Below is a small trained network, with its code and all its weights. Each question gives an input and a class and asks what happens when units are switched off, that is, made to give their printed mean instead of their output.

import numpy as np


def w(rows, s, z=0):
    codes = np.array(rows[::2]) - 128.0
    scale = np.full(codes.shape[1], s)
    scale[-1] = z or s
    return codes * scale


def f(y):
    return y / 2 * (1 + np.tanh(0.7978845608 * (y + 0.044715 * y**3)))


def log_softmax(a):
    a = a - a.max(-1, keepdims=True)
    return a - np.log(np.exp(a).sum(-1, keepdims=True))


def net(x, mask):
    res = np.array(x, float).reshape(1, 6) / 4 @ E
    y = f(res @ A[0][:, :-1].T + A[0][:, -1])
    res = res + np.where(mask, y, B[0][:, -1]) @ B[0][:, :-1]
    return log_softmax(res[-1] @ U[:, :-1].T + U[:, -1])


A, B = {}, {}
E = w([
[152,90,165,238],'x0',
[129,129,129,129],'x1',
[128,128,129,129],'x2',
[163,134,249,96],'x3',
[173,203,129,178],'x4',
[35,141,170,168],'x5',
],0.013)
A[0] = w([
[155,94,150,152,144],'N1',
[149,119,160,128,36],'N2',
[148,134,151,101,97],'N3',
[137,49,120,114,116],'N4',
[134,137,159,114,94],'N5',
[142,183,118,137,126],'N6',
[108,116,92,125,140],'N7',
[89,95,150,126,160],'N8',
[76,144,150,135,33],'N9',
[114,117,99,139,68],'N10',
[97,155,120,90,122],'N11',
[113,94,121,127,132],'N12',
[124,187,152,48,69],'N13',
[83,76,134,109,136],'N14',
[111,134,126,73,101],'N15',
[183,109,94,87,54],'N16',
[8,183,155,152,88],'N17',
[138,123,164,146,69],'N18',
[82,188,127,83,79],'N19',
[74,164,76,140,137],'N20',
[167,194,125,136,196],'N21',
[133,180,191,61,159],'N22',
[120,155,175,102,121],'N23',
[142,186,124,152,82],'N24',
[110,45,158,216,169],'N25',
[125,172,117,157,139],'N26',
[113,78,117,99,121],'N27',
[134,156,94,64,4],'N28',
[108,160,68,132,85],'N29',
[104,224,136,156,152],'N30',
[85,197,124,83,25],'N31',
[97,154,203,116,198],'N32',
],0.016,0.0045)
B[0] = w([
[165,144,128,163,172],'N1',
[133,124,122,151,145],'N2',
[131,105,97,166,154],'N3',
[112,163,145,85,178],'N4',
[96,71,104,163,148],'N5',
[96,122,193,88,161],'N6',
[135,105,112,128,171],'N7',
[120,143,118,89,173],'N8',
[227,129,68,61,157],'N9',
[140,120,139,161,148],'N10',
[143,171,127,157,178],'N11',
[67,129,165,119,152],'N12',
[110,158,129,159,209],'N13',
[127,118,220,99,188],'N14',
[117,172,129,136,181],'N15',
[196,131,119,120,188],'N16',
[255,118,75,57,228],'N17',
[112,131,116,161,153],'N18',
[139,222,146,206,191],'N19',
[113,22,155,206,203],'N20',
[92,99,137,59,194],'N21',
[133,60,117,166,221],'N22',
[102,68,133,160,173],'N23',
[124,162,193,100,162],'N24',
[129,200,140,171,246],'N25',
[105,132,141,98,160],'N26',
[104,129,187,93,175],'N27',
[132,140,120,156,192],'N28',
[89,69,127,148,187],'N29',
[103,102,172,55,189],'N30',
[132,198,137,195,185],'N31',
[104,83,80,146,208],'N32',
],0.0088,0.014)
U = w([
[129,241,145,234,104],'0',
[254,112,80,84,110],'1',
[100,122,142,150,252],'2',
[71,26,119,212,66],'3',
[64,140,242,70,87],'4',
],0.0088,0.013)

Each question gives the input, the list of numbers given to net, and the class t.
The units are the neurons (one row each of A and B). Each row of codes is followed by its name. A weight is (code - 128) times the scale printed after its matrix; where a second scale follows, it is the last column's (A, B and U).
mask holds one flag per neuron, in row order. A switched-off neuron (its flag False) gives its mean, the last column of its row in B, instead of its output. The means were averaged over made-up inputs and are rounded, as every weight is.
A unit's drop is (log p(t) with every unit on - log p(t) with that unit switched off) / (log p(t) with every unit on - log p(t) with every unit switched off).
The circuit of an input: a set's keep is (log p(t) with only the set's units on - log p(t) with every unit switched off) / (log p(t) with every unit on - log p(t) with every unit switched off). Starting from the 12 units with the biggest drops (on a tie, the unit counted first), units are removed one at a time, each time the one whose removal leaves the highest keep (on an exact tie, the one counted first), for as long as the keep stays at least 0.8.
circuit, biggest first: the units of the circuit, biggest drop first
most important unit: the unit with the biggest drop
k most important neurons: the k neurons with the biggest drops, biggest first
drop when u is switched off: that unit's drop, to one decimal
input [-8,-4,-5,-6,-4,5], class 0: most important unit -> N19
input [-6,-1,-2,-8,4,2], class 3: 3 most important neurons -> N20, N29, N25
input [-7,0,-1,-8,-1,-2], class 3: 3 most important neurons -> N20, N29, N25
input [-6,-4,-4,1,-4,8], class 1: 3 most important neurons -> N17, N9, N25
input [-7,-1,-7,1,5,8], class 1: 2 most important neurons -> N17, N9
input [-8,-1,-6,1,-7,0], class 0: circuit, biggest first -> N19, N31
input [-7,7,-4,-6,7,-5], class 0: 2 most important neurons -> N31, N19
input [-6,-6,1,-5,8,6], class 4: 2 most important neurons -> N30, N6
input [7,4,-8,8,-6,0], class 3: 4 most important neurons -> N32, N19, N5, N23
input [-5,-3,6,0,1,7], class 1: 2 most important neurons -> N17, N9
input [-7,8,5,8,4,5], class 2: 4 most important neurons -> N22, N30, N25, N32
input [-6,6,-4,-4,-8,4], class 4: 4 most important neurons -> N14, N27, N25, N12
input [-4,3,-3,-8,7,-4], class 3: 2 most important neurons -> N20, N29
input [7,2,3,-1,8,7], class 4: circuit, biggest first -> N30
input [-5,2,-5,-4,6,6], class 1: 4 most important neurons -> N17, N9, N25, N30
input [7,7,1,-6,-2,-7], class 0: 2 most important neurons -> N17, N25
input [-7,4,-4,3,6,-4], class 0: drop when N19 is switched off -> 0.3
input [3,-1,-4,3,2,5], class 1: drop when N17 is switched off -> 0.4
input [-1,-2,-8,-6,0,-1], class 3: drop when N20 is switched off -> 0.1
input [-3,2,-4,-2,0,5], class 1: circuit, biggest first -> N17
input [-7,-4,-8,-6,-4,-1], class 0: circuit, biggest first -> N19, N31
